Here is a tiny trained network, its code and every weight. The questions are about switching its units off for an input and a target symbol, where a switched-off unit gives its printed mean instead of its output.

import numpy as np


def w(rows, s, z=0):
    codes = np.array(rows[::2]) - 128.0
    scale = np.full(codes.shape[1], s)
    scale[-1] = z or s
    return codes * scale


def f(y):
    return np.maximum(y, 0)


def softmax(a):
    e = np.exp(a - a.max(-1, keepdims=True))
    return e / e.sum(-1, keepdims=True)


def log_softmax(a):
    a = a - a.max(-1, keepdims=True)
    return a - np.log(np.exp(a).sum(-1, keepdims=True))


def net(x, mask):
    ids = ['βδεθλμπσφψω'.index(c) for c in x.split()]
    T = len(ids)
    res = E[ids] + P[:T]
    r = res
    for j in range(2):
        rows = slice(3 * j, 3 * j + 3)
        q, k, v = (r @ M[0][rows].T for M in (Q, K, V))
        z = softmax(np.where(np.tri(T) > 0, q @ k.T / 3**0.5, -1e9)) @ v
        o = O[0][rows]
        res = res + np.where(mask[j], z, o[:, -1]) @ o[:, :-1]
    y = f(res @ A[0][:, :-1].T + A[0][:, -1])
    res = res + np.where(mask[2:18], y, B[0][:, -1]) @ B[0][:, :-1]
    return log_softmax(res[-1] @ U[:, :-1].T + U[:, -1])


Q, K, V, O, A, B = {}, {}, {}, {}, {}, {}
E = w([
[135,32,173],'β',
[139,43,119],'δ',
[104,128,61],'ε',
[118,148,148],'θ',
[119,153,77],'λ',
[97,118,158],'μ',
[86,101,103],'π',
[124,157,109],'σ',
[117,147,132],'φ',
[146,5,142],'ψ',
[104,130,110],'ω',
],0.026)
P = w([
[3,128,188],'0',
[152,68,92],'1',
[214,137,90],'2',
[174,88,207],'3',
[144,94,198],'4',
[105,116,59],'5',
[224,206,91],'6',
[174,130,138],'7',
[140,81,182],'8',
[154,131,18],'9',
[190,159,127],'10',
[157,103,155],'11',
[146,98,169],'12',
[165,130,118],'13',
],0.015)
Q[0] = w([
[248,71,122],'H0',
[159,65,121],'H0',
[164,100,144],'H0',
[209,98,140],'H1',
[147,185,143],'H1',
[158,140,92],'H1',
],0.017)
K[0] = w([
[2,113,192],'H0',
[44,119,141],'H0',
[28,71,101],'H0',
[28,151,160],'H1',
[152,113,125],'H1',
[150,157,157],'H1',
],0.016)
V[0] = w([
[182,120,231],'H0',
[125,7,161],'H0',
[104,86,59],'H0',
[75,89,192],'H1',
[221,211,143],'H1',
[174,64,132],'H1',
],0.016)
O[0] = w([
[3,34,140,107],'H0',
[29,203,71,211],'H0',
[168,248,122,159],'H0',
[122,56,83,205],'H1',
[94,107,197,6],'H1',
[109,155,112,131],'H1',
],0.014,0.02)
A[0] = w([
[155,116,66,120],'N0',
[99,73,139,108],'N1',
[141,123,86,135],'N2',
[81,28,144,48],'N3',
[147,41,119,116],'N4',
[169,86,151,6],'N5',
[146,125,91,138],'N6',
[195,89,123,98],'N7',
[118,81,146,104],'N8',
[159,61,145,125],'N9',
[165,75,154,48],'N10',
[78,134,96,129],'N11',
[25,203,112,86],'N12',
[158,8,62,97],'N13',
[87,194,161,194],'N14',
[81,60,109,135],'N15',
],0.012,0.016)
B[0] = w([
[114,106,154,227],'N0',
[161,90,117,145],'N1',
[106,111,190,204],'N2',
[160,100,120,154],'N3',
[69,211,193,159],'N4',
[110,254,2,133],'N5',
[97,92,173,197],'N6',
[131,151,149,167],'N7',
[93,72,108,135],'N8',
[124,185,184,147],'N9',
[89,178,60,137],'N10',
[166,148,124,212],'N11',
[175,138,185,254],'N12',
[139,114,130,207],'N13',
[104,30,109,182],'N14',
[97,145,121,185],'N15',
],0.0083,0.032)
U = w([
[60,139,214,81],'β',
[102,165,8,205],'δ',
[9,174,118,107],'ε',
[177,81,189,129],'θ',
[78,47,54,205],'λ',
[87,105,246,166],'μ',
[49,210,198,2],'π',
[107,25,214,165],'σ',
[187,3,73,173],'φ',
[130,83,255,168],'ψ',
[138,178,141,36],'ω',
],0.0088,0.005)

Each question gives the input, a string of symbols that net reads in full, and the target symbol t.
The units are the heads (3 rows each of Q, K, V and O) and the neurons (one row each of A and B). Each row of codes is followed by its name. A weight is (code - 128) times the scale printed after its matrix; where a second scale follows, it is the last column's (O, A, B and U).
mask holds one flag per unit, heads first, then neurons. A switched-off unit (its flag False) gives its mean, the last column of its rows in O or B, instead of its output. The means were averaged over made-up inputs and are rounded, as every weight is.
A unit's drop is (log p(t) with every unit on - log p(t) with that unit switched off) / (log p(t) with every unit on - log p(t) with every unit switched off).
The circuit of an input: a set's keep is (log p(t) with only the set's units on - log p(t) with every unit switched off) / (log p(t) with every unit on - log p(t) with every unit switched off). Starting from the 12 units with the biggest drops (on a tie, the unit counted first), units are removed one at a time, each time the one whose removal leaves the highest keep (on an exact tie, the one counted first), for as long as the keep stays at least 0.8.
units of the circuit, in order: the units of the circuit, biggest drop first
unit that matters most: the unit with the biggest drop
k most important neurons: the k neurons with the biggest drops, biggest first
heads that matter: for each layer, one digit per head in row order, 1 if its drop is at least 0.15 and else 0, layers parted by /
input σ π ω π μ δ π β β φ β ψ, target π: unit that matters most => N4
input μ β β π, target λ: units of the circuit, in order => N12, H1
input ε λ φ φ, target θ: heads that matter => 10
input π ω ω π, target δ: heads that matter => 10
input ε θ π ε μ ε π δ β π ε π θ, target δ: units of the circuit, in order => N12, H0
input φ π μ β π ε β π ω δ, target μ: units of the circuit, in order => N4, H0, N9
input μ ε β μ π μ ψ, target σ: heads that matter => 11
input σ π φ λ ψ β λ θ ψ λ, target θ: units of the circuit, in order => H0, N4
input μ δ θ, target λ: units of the circuit, in order => N12, H0
input δ φ λ β, target δ: units of the circuit, in order => H0, H1
input λ σ θ β π β λ σ ω β, target ω: 4 most important neurons => N5, N10, N12, N14
input φ μ ψ μ μ μ, target π: units of the circuit, in order => N12, H0
input θ β θ μ π μ φ θ ψ μ φ θ π, target λ: units of the circuit, in order => H0, N12
input ψ π π ω π μ θ π ε β, target ε: units of the circuit, in order => H0
input ω φ π σ μ β, target ψ: heads that matter => 11
input π μ μ π ω, target λ: heads that matter => 10
input π ω π ψ, target φ: heads that matter => 11
input φ ε μ μ θ ε ψ β π, target δ: 2 most important neurons => N12, N2
input μ β θ λ π π ω β, target σ: 4 most important neurons => N4, N13, N3, N1
input π β β σ μ ε φ λ π δ ε σ φ β, target φ: unit that matters most => H1
input β μ λ λ ψ β φ β, target λ: heads that matter => 01
input σ ω β ε, target ψ: heads that matter => 10
input σ β ψ θ β μ, target π: heads that matter => 11
